Below are the code and all the weights of a small trained network. Each question names an input and a class and asks about switching units off, where a switched-off unit gives its printed mean instead of its output.

import numpy as np


def w(rows, s, z=0):
    codes = np.array(rows[::2]) - 128.0
    scale = np.full(codes.shape[1], s)
    scale[-1] = z or s
    return codes * scale


def f(y):
    return y / 2 * (1 + np.tanh(0.7978845608 * (y + 0.044715 * y**3)))


def log_softmax(a):
    a = a - a.max(-1, keepdims=True)
    return a - np.log(np.exp(a).sum(-1, keepdims=True))


def net(x, mask):
    res = np.array(x, float).reshape(1, 3) / 4 @ E
    y = f(res @ A[0][:, :-1].T + A[0][:, -1])
    res = res + np.where(mask, y, B[0][:, -1]) @ B[0][:, :-1]
    return log_softmax(res[-1] @ U[:, :-1].T + U[:, -1])


A, B = {}, {}
E = w([
[77,178,81,23,125,96],'x0',
[101,124,69,184,79,72],'x1',
[181,140,8,115,126,187],'x2',
],0.011)
A[0] = w([
[125,100,245,224,128,107,203],'neuron 0',
[181,101,131,237,146,191,153],'neuron 1',
[162,122,146,90,142,217,254],'neuron 2',
[114,118,48,192,96,111,127],'neuron 3',
[48,123,177,142,115,16,129],'neuron 4',
[93,134,252,47,150,151,191],'neuron 5',
],0.018,0.0041)
B[0] = w([
[64,133,60,42,189,90,246],'neuron 0',
[173,82,176,183,91,162,224],'neuron 1',
[153,117,119,61,152,220,197],'neuron 2',
[85,101,135,158,141,27,195],'neuron 3',
[106,189,132,204,46,205,234],'neuron 4',
[254,119,175,121,149,56,253],'neuron 5',
],0.023,0.019)
U = w([
[136,144,99,27,215,139,138],'0',
[196,75,254,208,125,54,254],'1',
[22,139,50,131,149,79,114],'2',
[98,159,172,226,46,191,61],'3',
[172,75,213,158,119,233,43],'4',
],0.0078,0.0036)

Each question gives the input, the list of numbers given to net, and the class t.
The units are the neurons (one row each of A and B). Each row of codes is followed by its name. A weight is (code - 128) times the scale printed after its matrix; where a second scale follows, it is the last column's (A, B and U).
mask holds one flag per neuron, in row order. A switched-off neuron (its flag False) gives its mean, the last column of its row in B, instead of its output. The means were averaged over made-up inputs and are rounded, as every weight is.
A unit's drop is (log p(t) with every unit on - log p(t) with that unit switched off) / (log p(t) with every unit on - log p(t) with every unit switched off).
The circuit of an input: a set's keep is (log p(t) with only the set's units on - log p(t) with every unit switched off) / (log p(t) with every unit on - log p(t) with every unit switched off). Starting from all 6 units, units are removed one at a time, each time the one whose removal leaves the highest keep (on an exact tie, the one counted first), for as long as the keep stays at least 0.8.
units of the circuit, in order: the units of the circuit, biggest drop first
unit that matters most: the unit with the biggest drop
k most important neurons: the k neurons with the biggest drops, biggest first
drop when u is switched off: that unit's drop, to one decimal
input [-1,-1,1], class 4: units of the circuit, in order => (neuron 0; neuron 5; neuron 4; neuron 3)
input [-4,-8,-3], class 0: units of the circuit, in order => (neuron 0)
input [-3,0,2], class 4: 2 most important neurons => (neuron 5; neuron 4)
input [-5,5,-2], class 2: 2 most important neurons => (neuron 0; neuron 5)
input [-2,-6,0], class 0: units of the circuit, in order => (neuron 4; neuron 2)
input [-4,0,-5], class 0: 3 most important neurons => (neuron 0; neuron 3; neuron 5)
input [0,-5,6], class 4: 2 most important neurons => (neuron 0; neuron 3)
input [1,7,-1], class 3: 3 most important neurons => (neuron 0; neuron 5; neuron 4)
input [1,2,-6], class 3: 2 most important neurons => (neuron 4; neuron 3)
input [-1,8,-3], class 2: 3 most important neurons => (neuron 0; neuron 1; neuron 3)
input [0,-1,8], class 4: 3 most important neurons => (neuron 0; neuron 5; neuron 2)
input [1,-4,4], class 0: 2 most important neurons => (neuron 1; neuron 4)
input [-6,-2,7], class 4: 2 most important neurons => (neuron 2; neuron 5)
input [2,-3,4], class 0: unit that matters most => neuron 1
input [-3,4,-6], class 2: drop when neuron 0 is switched off => 1.7
input [-7,-5,-2], class 0: drop when neuron 1 is switched off => 0.0
input [0,-4,1], class 4: drop when neuron 0 is switched off => 6.6
